Each row has a class, written after it.
[  4  43  16  32  33 -16   9 -35   0  63  27  24  26   4  -2  36 -30 -15
 -14 -13  90  26   8 -55  31  -2  50   3 -26 -31 -21  -7   3  22  31   5
 -16   0  -1 -23   0] : sebas
[-10  20 -48  39   3  17 -41 -39 106  28  34 -45  35  -3  -8  38  -9  -6
  72  -7  25  22   0  29 -11 -75 -54  17 -51 -14  38  57 -40  28 -15  -1
   1  10   1  29 -33] : soga
[-16   9  32  54  24   9  32 -26  39  46  22 -20  94 -13  52  57 -36  11
  36 -19 -33  43 -29  48  48 -52 -80 -35 -42 -24 -18   1  20  41  -1  47
  28 -31  11 -23  -3] : Bes
[ -3   9 -18 -10  -1  -6 -16  -8  21  11  -1  -1  22  -6  19  20   7   8
 -13  -5 -22  -1   5  12 -53 -15  -8  -5  -4  22  -1   2  -7  -8  -4 -32
   5   4  -8   1 -13] : zon
[-16   3   4  -5   5  17  10   0   9  51 -17  14  32   1 -10   9   0  11
  30  36   0  17  13  11  35  20 -17   5   5 -31   9  37  19  15  17 -20
 -12  16 -46 -18  -2] : keb
[  6   7  -5 -13  -1 -18   4  -7  19   8  -7  -1  26   4  12  18   9   8
 -12   6 -26   3 -15  25 -39 -21 -26   1 -11   9  -8 -14  -4  -5 -20 -24
   9   4 -25   5   9] : debe
[ 10  13  -6  -9 -12  -8   6   8  42  22 -13  -1 -13  11  -9 -11 -22  21
  -7   7 -10  15   9   8 -25   1  -8 -12  -6   2   8   3 -26  -3 -11  13
  -4  16  -3   8  -5] : Dati
[  3  10  20 -21  -9  13  12   8  -5  30 -12   5  16  20 -25  -3   7   7
  39  18 -16  34  10  22  -2  34  14 -20 -18  -8   2  31 -10   2  12 -21
 -15  22 -28  -3  -6] : Dati
[ 13  -6  -4 -22  -6 -10  16 -47  28  -8 -28 -30  -4 -30   2   4  -6  -6
  38 -33  17  -3   9  11  34  -7 -19  -4  -2  -5  -9   0 -18   4  13 -11
  16  19   5   6 -19] : lodu
[  9   7 -10   1 -15  -4 -13  -6  15  19 -15  -3  34   5  25   6 -14  11
  13  13 -12  -7  -6  -4 -16 -18 -26  11 -10  -3   6   0  -6  -1 -28 -23
  -2 -18 -11   9   3] : Bes
[ 10   4  -4 -12 -34  -4 -40  -2  30   3  -7 -66  50 -17 -35 -31 -31 -12
  11  -7  30  32  20 -23  43 -62  81 -38   8  17  29  58 -11 -33  -3  22
 -10 -29   7 -21  11] : keb
[  2 -10  -4 -47 -12  26   5  19 -22  -5   3 -12   4  16 -43  -7   5 -10
  -9  32  11  -7  11 -23 -21   4  18 -38   9   1   7  20  10  -2  24   7
  31  18 -64   5 -12] : reruf
[  2  -5 -29  10   3  18   7  20  13  40  -2  16   6  -2  29  45  35  36
  -3   0  -9   1 -13  37  43  -1 -26 -13 -18  24 -25  24  57 -18  33 -10
 -12  -9 -35 -14  34] : zef
[ 14  30 -25   3  62  52  26 -18 -56  64  19 -12  73 -57 -18 -13  -1  19
  21 -56  -7  19  -6   7 -21  14 -26 -11  -9 -52  41 -10  46   2  30   7
  27 -18 -31 -10 -16] : sebas
[ 14  17   2  -5  -9 -16 -12 -10  22 -10  -2   6  24  13  13  -8   9  13
 -13   4   2 -11  -8   1 -32 -14   0   0  -6   9   0  12  -2  -8   0 -26
   5  -1 -11   0   4] : sebas
[-10  -9   7  15  26   5  15 -14  32  16  -2 -20   0  -5 -36 -11 -21 -21
  -1  -1 -36  19  24  46  18  36 -12 -27  -1  -9  -9   8 -21 -11   9   3
  -8  55   0  -8  21] : Dati
[ -5  26  11  26  24  13  -9  59   4  11 -18  32  15  27 -19  12  14  -2
  11  18   5 -12  -3   0  40   7  -2 -16   5  18  -2   2  20  16  32   8
  -9  36 -32 -27  -4] : rebil
[-37  -4   7 -24  -7  -7 -18  32  -6  -1 -23  -3  20   1 -17  11  18  -9
  13  15  -5  -1 -14  11  15  11   2  12  13  15 -16  20  12  13  13 -20
 -12  10 -39  -9  -4] : debe
[  0 -11 -11  16  46  27 -20  11  -1 -38   7 -11 -22  -5 -36  14   9  -4
  14   0   0 -33   1 -35 -30  14   7  12   7   4  20  -8  22   7  24  23
  23  -6   5  12 -20] : zon
[ 12 -13  -4 -10 -12   9  -8 -21  30 -13 -17  10  -8   2 -25 -25   8  13
   6  19   9 -14  14  -1 -20 -20 -18   4   0  17   3   7 -10   1 -22 -18
  12 -10  20   4   4] : keb
[  8  33 -41  56  51 -10 -14 -24  42  91 -14  28   2   2 -13  30  53  79
 -70  32  54  19 -17   8 -11   0 -58   1  -7  11  43  30  36  18  47  24
 -55 -20  21 -27  -5] : zef
[-12   8  18 -25 -25  11  -8  28 -18  27  17   4  26 -27  -5   7  -7   9
 -14   8 -24  36  18  30 -26   0 -11 -12 -11  16  -9  40  -2  -6  -7 -31
 -21   2 -42  -5   6] : reruf
[-20   7  10 -25 -17   1  -4  -8 -16   9 -20   8  66 -16 -11  13  32   3
 -19  -1  30 -22   5  21  -3 -18  10 -16   6  -8  -5   8  -7  19  19 -20
 -12  30 -49  -1 -14] : zef
[-16  -4 -20  12 -10   4  -4  13   6   8  -7  15   2 -12 -10 -29  -1  14
 -18 -11 -13 -18  17 -17  -5  -2   5  -2  14  14 -12 -23  -1 -15  18  -7
  23   5  18   4  -1] : zon
[-32  51  49  40  92 -10 -38  28 -31 -17  -1 -17  -1  64 -23  -4  15   6
  44 -19  -2 -57  25 -31 -31  41   2  34   4 -30  68 -19 -50  25   0  42
   5  13  66  11 -12] : sebas
[ -4  14 -31  11  -4 -15   2 -24   3  16  -5   0   2   9   1 -14  -6   2
  -9   3 -11 -11   8  -4   3   9   9   5  -2  14  -4  -1 -12 -12  26 -41
  24  12  34  16   0] : zon
[ -7  -6 -12  17   9  -3 -10 -16  22  11  20  -4   5  -5   8   1 -11 -14
   6 -15 -12  13   4   8 -20 -13 -14 -12   1   8   0  -8 -10  -3   7   1
   6   2  21   5 -21] : zon
[  5 -16   3 -17 -18   2  45  13  -4 -31 -14 -13 -19  -7  12  28   6 -11
 -11   0   0 -23 -28  18 -18  -2 -19 -14  -5 -19  10 -16  15  -2  20   3
  25  12 -24   5  -8] : lodu
[ 16 -23 -10  -6  -4  11  -7  16  33  -2  24  -1   4  31   7 -12  10   0
   7  10 -12   4  26  17 -15 -13  -3 -11   7  26 -26  33 -18 -18  23 -38
 -25  24  43  21  -6] : Dati
[ 31   6 -18 -16 -12  12 -10  21  -1  81  -6 -45  36 -10 -36 -16 -40   2
  65  30 -31  14  -6 -21  28 -26  -6  -4 -19  29  20  47  44 -21 -21 -37
  18 -52  34   7 -37] : reruf
[  4 -22  -8   2 -11  19  -1  23  54 -42   7  20 -35  -8  19  -9  28   3
  15 -46 -14 -31 -47 -11 -22 -87  37 -40   7 -21  24  38   5 -33  -7  15
  17   3  42 -12  22] : lodu
[  7 -22 -30   2 -13  19   3  39  16   5 -15  -5   3  24  15   0  18  19
  13  34 -18   1   4  12  -9  14 -32  -7   2  -5  10   3  15 -23  34  -6
 -26   8 -46   6   6] : Bes
[ 34   6  -8   7 -47 -64  -1 -56 -24  48  15 -53  47 -56  22 -17 -29  18
  28 -78  -5  38 -10  13  16 -17  20 -15  -1  -6   6  35 -56 -43  -5 -49
  11 -43 -66  43 -36] : Bes
[-26  21 -25   8  73  -7 -28 -28   7 -10  10 -60  53 -21 -17  46   2  13
  16 -29 -66  16  11 -19 -48 -15  74   5 -13  12  -3 -24  13  39  19  26
   5  19  77  -5 -17] : zon
[-15 -18  -7  -3 -11  -2   7  21   0  15 -17  22 -31   8  15  -4  12   0
   6  18 -39  -9  47  -1  29  28 -35 -17  25  -5  24  28   1   3  -1 -12
   9  10   3 -19  19] : keb
[-42  -1  13   2  17  24   5  -8  -2  16   3   2  27   6 -36  32  33  -8
  18 -11  25  -8   0  11  10 -13  49 -12 -29 -26   3  14  -4  19  37   1
 -30  28  19   3  27] : zef
[-21 -10 -23  16   8  15 -19   0  -2  -2 -10   6 -14 -20 -16  62  18  -9
 -32  22  15  -1   3  19  -7 -17  23  27 -16  -3 -13  -2  12  11 -13 -15
 -16  13 -26 -13  39] : debe
[ 21   2  -6   1  42   9  28 -20  -2  35  -3  19   8 -24 -13  18  -3  34
 -16   9 -16 -13  11   7   5  34  -9 -15   0 -21  18  10  40  -2  32   0
   1  15  -9   0  10] : zef
[ 14  14 -19  -3 -24 -14  -3  48 -77 -14  -3   2  13  25  71 -24  36  -1
 -25  12 -13 -38  27   9  -3  29 -57  17  45  13   7   9  -1 -32  24 -70
  -7  22  28   1 -14] : lodu
[ 15 -12  -4 -30   1 -17 -10 -25  29  19   0  14   4   9  20  22   8  14
 -11  17  -6  -8  -4  20 -11 -11  -2   4  -6  -3  12  13  -2   2 -23 -16
   0  -9  -4  -3  -2] : soga
[ 30  -5  38 -53   6   0 -39 -48 114 -19  -6  21  45  -6 -18 -46 -50 -33
   7  32 -64  26  -9  -1  15   5   2  -3  -1  12  24   7  31  -1 -38  10
 -19 -17  -1  -9  76] : zon
[  4  -6  11   9  15  12  -1   1  -6  33 -29  22 -12   2 -39  -9   9  28
   0   8  13 -24  -7 -17  24   3   9   9   6  -9   6   8   4  -4  12  -7
  -1  -3  -6   3   9] : rebil
[-22  20 -13   6   0  22  -8   7  12  53 -16   0  30   3   1  39  24  20
  64 -11  -1 -13   2  -2  23 -25  12   7 -35 -27   4  29   6   0   0 -16
 -11  15 -20   3  15] : zef
[ -5 -20  11   7 -37   8 -17  13 -31   3  25 -25  59  -9 -60 -49  22 -51
  23   3   4  19  -7 -56 -39 -24  99 -42   4 -43   4  34  11 -40  14 -29
 -18  22 -42 -19  -7] : sebas
[-28  -4 -14  38  -3 -41   0   0  16  47  -9  11 -16  25  34  28 -25 -12
 -56  40   6   9  -9 -17   2  -3  25 -20  12 -21   0  25  -6  -9  -2  -5
 -39  20  35 -38  11] : Bes
[ 27 -60 -51  12  38  15   0 -30  27 -15  13 -47   5 -21  37  35  62  34
 -71 -20 -26   4  -1  63 -43 -64 -44 -25   5   9  33  -7  37  -7  35  41
 -18 -41  63  -8   8] : sebas
[ -1  17 -13   1 -11  -4  -2   2   7   4 -16   3  34   8  22   3   1   9
   9   7 -13 -18 -13  -7 -28 -13 -24   9 -11  -4  -5  -6  -7   2 -13 -32
   3   3  -9   5   1] : Bes
[ -1   9 -13 -12   4  -7   5 -10  -3  25 -21  -3  27   2  -2   3  14  13
   5   7 -23   4 -16  21 -28 -17 -13   8 -10  -4  -2 -22  -1  -2 -20 -20
   7   4  -7   0   1] : debe
[ 10 -30   8   0  28   9 -22 -21  -9  59  -5  51 -12   7 -17  14   8   3
 -41  20  44   2 -11 -37  19  -3  17 -20  32  -6 -25   1  32   6  -7  16
 -13  -7 -44 -37   1] : rebil
[-32  38  53  21  28  10  15  38 -34  63 -17 -56  23   2 -16  21  25  43
  23 -36  31  -4   4 -34 -53  34 -87  54 -41 -46 -42 -30 -37 -36 -22  10
 -28  -8 -65  -4   3] : Dati
[  6 -12  21 -33 -60   4 -20  64  29 -29 -20  22  32 -13 -28   9  42  29
   2  38 -52  -4  11 -34  14 -50  27  23 -31  73 -43 -13  49  46  -6 -19
 -11 -45  39   1  34] : reruf
[-90  -5 -24  -6 -10  43 -11   2 -38  58  -4  19  13 -19   1   6  17  -6
   0 -21  15 -38  39 -33 -45 -13 -50  -1   3 -22 -26  12 -14  23 -28 -32
   8  28  55 -13   1] : zef
[ 28  14  -2 -14   1  -2  -6  10  -6   9   2 -14  19  11  -2   5   8  -7
   3  25 -25   1   3  12  -5 -13 -27   0 -11  14   6   1  10  -3 -15 -14
   1  -1 -15   2   0] : reruf
[-23  25 -12 -19   4   4 -15  18  17   0  -5  13  28  20  -5   3  24   8
  13   6 -14 -21  13 -23 -51   8  -5  -2   2  28   8  22  -7  16  38 -49
  12  20  10  13 -26] : zon
[  9  19   6 -15  16  -8  -5   2   2   4  14  -8  16   6  -1   9   5   2
 -27   9 -23  -9 -22  14 -33 -23  -9   3 -10   6   5  17   0  -7 -17 -18
   1   0  -2   6  15] : reruf
[  9 -17 -12   5 -13   7  -3   5   7  -6 -18  -5 -11  -9  -7   8   5  -2
  -6  10  13  -2  -9   5   1   3   6  -2 -10 -10  12   7   4 -19   7  -5
 -23  -9 -39  -3  23] : Bes
[ -5  -6  -2   3   5  -5 -12  -8   9   9   2   7 -29  19   4   7   6  18
 -10   1   7 -11  -3 -13 -17  13   3  -7  12  19   1  25  -2 -12   5 -20
  19  -3  26  -1   7] : lodu
[ 15  12 -12 -16 -21 -21  -4 -17   7   5 -14   3   6  -3  17  22   9   2
 -15   5   3 -11  -9   7 -19 -25   7 -18 -15  12   2   5   6  -3 -20 -11
  -8   2   4  -5   5] : zef
[-24  22   3  -5   4   4   0   1  -5  -1 -17 -15  27   2   0  27  28  10
   6  -4  22 -15  20   8  -5  23 -19  10  -8 -19   5  26 -13  15  45 -23
   3  29 -63   1  -4] : sebas
[-49 -47 -70  27   1  41  -4 -21  -3  55  -2  -9   0 -29  -4  46  24   3
 -33   6  17 -20  -9   5 -24 -58 -12 -56  18 -20 -22  31  37  -2  -8  15
  30  29  -6 -38 -28] : zef
[-34   3  -5 -14  -2  33   0  36  -3  24 -10  19  17  15  22 -23 -12  19
  45 -11 -24   7   1 -19  25  20 -31  -5   3 -22  -3 -14  12  11  10  34
   5  -9 -19  -7  24] : Bes
[  5  18   6 -12  31  20 -26 -13  -6 -22   2  15  14  16  -3 -11  12   7
  37  10 -19  21   2   4  -1  12  -8  -1   3  -9   0  16   7   5  -7  13
   3  19 -25 -15  23] : debe
[  9  31 -50  56   4 -22 -58  -2 -25  20   2  16 -38  23  22  39   7  55
 -23  38  17  58 -16  20 -20  27   4  10  -8  49  34  15  10  35  -4  32
 -26 -49   1 -14 -22] : Bes
[ 12  10   3  -8   1 -13 -11  -6   1  22 -10  14  17   0  18  24  16  17
 -13   6  11 -25   3  -3 -20 -14 -21  -5  -4  16  -2  11  10  -2 -17 -20
 -12  -6   8  -6  -6] : zef
[ -4 -16 -57  34 -20  -6 -11 -29  72  41  44  11 -10   4  36  23  40  25
 -71  -5  30  40   7  39 -63 -56 -19 -38  -6  -3  33  84 -25 -25  52 -37
 -45   6   5   4  10] : sebas
[  3  -2   5 -10 -18 -11  -6  -3 -13   6  10  -5  -1  -5  -9  -3  -7  -9
   5 -15  26  -4   5 -11   1  -4  14 -13 -10  17  -7   0  -3  -9   2   0
 -14 -11  20  11   1] : zef
[ 20  11   3  33  33  -1  -9 -12   8  10 -19  14  13 -23 -16   9  -2   5
   0   9 -37  -9   9   7  23  20  19   4   1  -9   9 -15  22 -16  -3  -3
  13  14 -26 -23  15] : zon
[ 16 -14 -11  -2  -5  -8   8  -9  23  16  -7 -12 -38  13 -16 -21 -11   3
  -3  -3 -19  16   0  10   9  10  -1 -24   1  -1   6  -3 -14 -16 -11  27
   7   1   8   2  12] : Dati
[-25   9   9  11   6   7   6  13  18  19 -33 -11  35  12 -22  11  33   1
  31  22 -12 -14   4  -5 -31   0   3  14  -8 -42  10 -16  -9   5  10 -20
 -23  63 -11 -10  -8] : lodu
[-10  51 -25 -15 -30  16 -17  56 -67 -14  30  -6   9  18  46  19   7 -19
  16 -34 -33 -10  24  12 -50   9 -20   7 -18  25   7  22 -33   5 -31 -57
  27   5   1  24  12] : Dati
[-13 -30 -15   1 -11 -12 -23 -65 -13  54 -11  11  10 -32  -5  27 -32  31
 -38  28  -2  -4  16 -11  32 -19  49 -20  27  -7  -1  41  23  23 -29   7
  28 -17  26  -9  -7] : zef
[ -2  17  25  -8  17  -3  14 -22  65  28 -30  17  18  20 -29 -28  14 -13
   7  12  14  -5   2  -9  13   0 -32 -10 -13 -13   4   3 -10 -12  -7 -16
 -15  19  -5 -30  45] : keb
[  0 -26  -6 -14 -19  -3   3 -25  30   0   0   9 -18 -38 -13  -2  -2  25
 -18   4  -7   2   4  20 -14  -2 -15   9 -10 -16  11  11  -7   6 -13   2
   5  -7 -11   8   4] : soga
[-29 -22  35  14 -29  41  -5  13 -10 -21  -3  13  49 -28 -46 -43  26 -22
  25  29 -12  21   1  33   8  -3 -33  -7  -1  -6 -22  25  18   8  -8 -23
 -18  13 -17 -32  12] : keb
[  0  10 -12  -1   0   1 -13 -17   8  10   6   8  34 -13  20  17  -1   7
 -15   2 -20  -2   4  12 -36  -9 -11  16  -7  12  -9  -4   3  -1  -4 -38
   6  -1  -2   7  -1] : zon
[-19   3  32  41 -32   9 -22  32 -23 -39  11  31  23 -24 -14 -40 -32 -10
 -19  30 -23 -15  55 -37  26  17  27 -10  26  14 -25  33   4 -14  13 -27
  20  26  38 -21  12] : zon
[-10  12   9   0  30   7  -6 -38  29  -7  10   6  21   4  -4  -9  -1 -25
  48 -11 -10  13   7   3 -11   6 -14 -11  -8  -7 -11   9 -15  10  20 -14
  -4  36  24  -5 -18] : zon
[ 22  15 -10 -22   5  -6 -10   1 -20  10  10  -7  25   6   7  11  18   1
 -25  19 -25  -5  -2   9 -28 -19 -16  11  -4  10  11   2   8   9 -15 -25
  -1  -6  -3  11   4] : reruf
[ -4  31  -8   2   0   8 -21  16  19 -35  -7  11  17  20   4  20  10  -8
  -6  24 -10  -9  19   4 -31  -2  17  12 -20  16  13 -12  -7  12  12 -15
  -8  26   6   2  17] : zon
[  3  45 -52  40  -4  14 -40  17 -11 -27  30  10  -5  18  -4 -21 -24 -12
  32  16  28  12   8  25 -15  -6   1   0  10  40  12  40 -19   8  -4 -29
  18  29   7   9 -45] : keb
[-20  31 -60  27 -12   6 -23  29 -38 -15 -26 -43  37  24 -13 -44  63  49
  -7  35   9  27 -67  42 -41  24 -27  30  -7  19 -12   4  19 -24  56 -15
 -51  10 -38  -3 -16] : Bes
